Below are the code and all the weights of a small trained network. Each question names an input and a target symbol and asks about switching units off, where a switched-off unit gives its printed mean instead of its output.

import numpy as np


def w(rows, s, z=0):
    codes = np.array(rows[::2]) - 128.0
    scale = np.full(codes.shape[1], s)
    scale[-1] = z or s
    return codes * scale


def f(y):
    return y / 2 * (1 + np.tanh(0.7978845608 * (y + 0.044715 * y**3)))


def softmax(a):
    e = np.exp(a - a.max(-1, keepdims=True))
    return e / e.sum(-1, keepdims=True)


def log_softmax(a):
    a = a - a.max(-1, keepdims=True)
    return a - np.log(np.exp(a).sum(-1, keepdims=True))


def net(x, mask):
    ids = ['ΔΛΞΦΨαβγεηθμπτ'.index(c) for c in x.split()]
    T = len(ids)
    res = E[ids] + P[:T]
    u = 0
    for l in range(3):
        q, k, v = (res @ M[l].T for M in (Q, K, V))
        z = softmax(np.where(np.tri(T) > 0, q @ k.T / 3**0.5, -1e9)) @ v
        res = res + np.where(mask[u], z, O[l][:, -1]) @ O[l][:, :-1]
        u += 1
        y = f(res @ A[l][:, :-1].T + A[l][:, -1])
        res = res + np.where(mask[u : u + 8], y, B[l][:, -1]) @ B[l][:, :-1]
        u += 8
    return log_softmax(res[-1] @ U[:, :-1].T + U[:, -1])


Q, K, V, O, A, B = {}, {}, {}, {}, {}, {}
E = w([
[2,154,109],'Δ',
[118,152,115],'Λ',
[121,144,115],'Ξ',
[109,131,107],'Φ',
[130,147,104],'Ψ',
[167,164,111],'α',
[175,170,111],'β',
[108,73,208],'γ',
[164,161,111],'ε',
[64,161,77],'η',
[219,111,201],'θ',
[185,113,91],'μ',
[192,118,91],'π',
[97,35,77],'τ',
],0.019)
P = w([
[254,241,152],'0',
[187,209,129],'1',
[161,194,114],'2',
[148,175,103],'3',
[132,167,90],'4',
[115,153,87],'5',
[109,144,75],'6',
[102,137,74],'7',
[92,125,79],'8',
[93,116,80],'9',
[93,106,93],'10',
[89,74,177],'11',
],0.0084)
Q[0] = w([
[211,176,246],'0.h0',
[2,97,212],'0.h0',
[208,83,152],'0.h0',
],0.0063)
K[0] = w([
[84,202,184],'0.h0',
[28,44,229],'0.h0',
[236,187,254],'0.h0',
],0.006)
V[0] = w([
[148,96,116],'0.h0',
[122,122,136],'0.h0',
[73,253,180],'0.h0',
],0.0036)
O[0] = w([
[100,142,122,86],'0.h0',
[130,122,123,119],'0.h0',
[253,86,153,249],'0.h0',
],0.0062,0.0014)
A[0] = w([
[193,49,71,207],'0.n0',
[164,110,118,253],'0.n1',
[91,193,192,93],'0.n2',
[207,144,126,129],'0.n3',
[166,108,108,192],'0.n4',
[137,76,125,48],'0.n5',
[158,93,158,110],'0.n6',
[156,64,244,147],'0.n7',
],0.011,0.0019)
B[0] = w([
[82,220,229,252],'0.n0',
[78,179,106,175],'0.n1',
[246,119,122,212],'0.n2',
[87,73,124,208],'0.n3',
[80,173,107,162],'0.n4',
[166,127,215,104],'0.n5',
[145,158,145,104],'0.n6',
[100,185,60,155],'0.n7',
],0.013,0.0022)
Q[1] = w([
[254,5,211],'1.h0',
[95,78,215],'1.h0',
[162,203,130],'1.h0',
],0.0071)
K[1] = w([
[247,135,143],'1.h0',
[192,64,174],'1.h0',
[112,177,130],'1.h0',
],0.011)
V[1] = w([
[153,114,100],'1.h0',
[117,55,127],'1.h0',
[165,109,252],'1.h0',
],0.015)
O[1] = w([
[149,90,82,96],'1.h0',
[100,29,105,51],'1.h0',
[4,184,6,2],'1.h0',
],0.011,0.0091)
A[1] = w([
[73,18,159,47],'1.n0',
[168,116,27,185],'1.n1',
[218,130,137,127],'1.n2',
[144,195,155,169],'1.n3',
[168,2,17,116],'1.n4',
[150,137,75,169],'1.n5',
[89,89,104,251],'1.n6',
[100,188,90,172],'1.n7',
],0.0093,0.0024)
B[1] = w([
[52,131,236,130],'1.n0',
[254,197,50,116],'1.n1',
[134,6,154,255],'1.n2',
[252,28,168,251],'1.n3',
[195,255,208,118],'1.n4',
[224,210,188,119],'1.n5',
[116,105,244,115],'1.n6',
[211,126,80,150],'1.n7',
],0.0069,0.0079)
Q[2] = w([
[63,10,254],'2.h0',
[138,237,205],'2.h0',
[57,154,15],'2.h0',
],0.0071)
K[2] = w([
[111,82,231],'2.h0',
[76,110,56],'2.h0',
[221,58,2],'2.h0',
],0.0079)
V[2] = w([
[220,165,100],'2.h0',
[112,169,255],'2.h0',
[147,153,65],'2.h0',
],0.0065)
O[2] = w([
[73,162,225,178],'2.h0',
[78,254,75,247],'2.h0',
[186,80,176,71],'2.h0',
],0.0052,0.011)
A[2] = w([
[191,187,195,134],'2.n0',
[35,27,32,122],'2.n1',
[208,123,10,211],'2.n2',
[88,35,71,20],'2.n3',
[38,228,109,167],'2.n4',
[194,178,111,20],'2.n5',
[39,110,100,81],'2.n6',
[142,254,166,253],'2.n7',
],0.0089,0.0032)
B[2] = w([
[153,210,94,249],'2.n0',
[96,189,98,124],'2.n1',
[179,99,52,129],'2.n2',
[96,255,184,121],'2.n3',
[230,89,105,157],'2.n4',
[56,92,200,149],'2.n5',
[27,84,209,126],'2.n6',
[83,84,74,229],'2.n7',
],0.013)
U = w([
[212,186,92,199],'Δ',
[162,107,126,237],'Λ',
[122,71,155,202],'Ξ',
[75,83,203,251],'Φ',
[123,133,177,73],'Ψ',
[112,149,175,31],'α',
[130,151,162,17],'β',
[125,160,183,33],'γ',
[124,156,164,35],'ε',
[187,100,234,64],'η',
[125,216,200,2],'θ',
[72,206,149,75],'μ',
[58,198,161,89],'π',
[116,82,2,197],'τ',
],0.0076,0.0058)

Each question gives the input, a string of symbols that net reads in full, and the target symbol t.
The units are the heads (3 rows each of Q, K, V and O) and the neurons (one row each of A and B). Each row of codes is followed by its name. A weight is (code - 128) times the scale printed after its matrix; where a second scale follows, it is the last column's (O, A, B and U).
mask holds one flag per unit, layer by layer, with each layer's heads first. A switched-off unit (its flag False) gives its mean, the last column of its rows in O or B, instead of its output. The means were averaged over made-up inputs and are rounded, as every weight is.
A unit's drop is (log p(t) with every unit on - log p(t) with that unit switched off) / (log p(t) with every unit on - log p(t) with every unit switched off).
The circuit of an input: a set's keep is (log p(t) with only the set's units on - log p(t) with every unit switched off) / (log p(t) with every unit on - log p(t) with every unit switched off). Starting from the 12 units with the biggest drops (on a tie, the unit counted first), units are removed one at a time, each time the one whose removal leaves the highest keep (on an exact tie, the one counted first), for as long as the keep stays at least 0.8.
circuit, biggest first: the units of the circuit, biggest drop first
most important unit: the unit with the biggest drop
top k neurons: the k neurons with the biggest drops, biggest first
top k neurons in layer l: the k neurons of layer l with the biggest drops, biggest first
input π Ξ α Δ π ε Δ η η Ψ γ, target Δ: circuit, biggest first	0.n7, 2.n0, 1.h0
input ε η β α Δ η Ξ, target η: top 2 neurons in layer 0	0.n0, 0.n5
input τ Φ Δ Φ θ ε Δ η η Ψ, target η: top 2 neurons	1.n2, 2.n7
input γ Δ Δ π Δ β τ β, target τ: most important unit	0.n7
input Δ β η η α, target η: circuit, biggest first	1.h0, 1.n2
input Δ τ γ, target τ: top 3 neurons	2.n7, 0.n0, 2.n2
input Ξ τ Λ, target τ: circuit, biggest first	1.h0, 0.n0
input π Δ θ Δ Δ Δ β τ Φ Ξ, target τ: top 2 neurons in layer 0	0.n0, 0.n2
input θ Λ π τ η, target τ: top 3 neurons	0.n0, 0.n2, 0.n1
input Φ τ β, target τ: circuit, biggest first	1.h0, 2.n7
input Δ η π Δ η η η Δ α τ, target Δ: top 3 neurons	0.n0, 2.n4, 0.n3
input Δ Ξ ε Ξ η, target η: circuit, biggest first	1.h0, 0.n2
input Δ η Δ η Ψ Δ ε Φ τ Φ Ψ, target τ: top 3 neurons	0.n0, 0.n2, 0.n5
input Ψ Δ γ τ Ψ η τ ε, target τ: top 2 neurons	0.n0, 0.n2
input η η Ξ γ Φ Δ γ α τ Λ, target τ: most important unit	2.h0
input η Φ Δ η Δ, target η: top 2 neurons in layer 2	2.n7, 2.n0
input Φ Δ η γ Δ Ξ Δ ε Δ η Λ, target η: top 3 neurons	0.n0, 2.n7, 1.n2
input Ξ ε τ Δ, target τ: top 3 neurons in layer 2	2.n7, 2.n2, 2.n0
input β η θ Δ τ μ Δ Δ τ π Φ, target τ: top 2 neurons	0.n2, 0.n0
input Φ τ τ θ, target τ: most important unit	2.n7
input Δ Δ γ, target Δ: top 3 neurons	0.n7, 2.n0, 1.n3
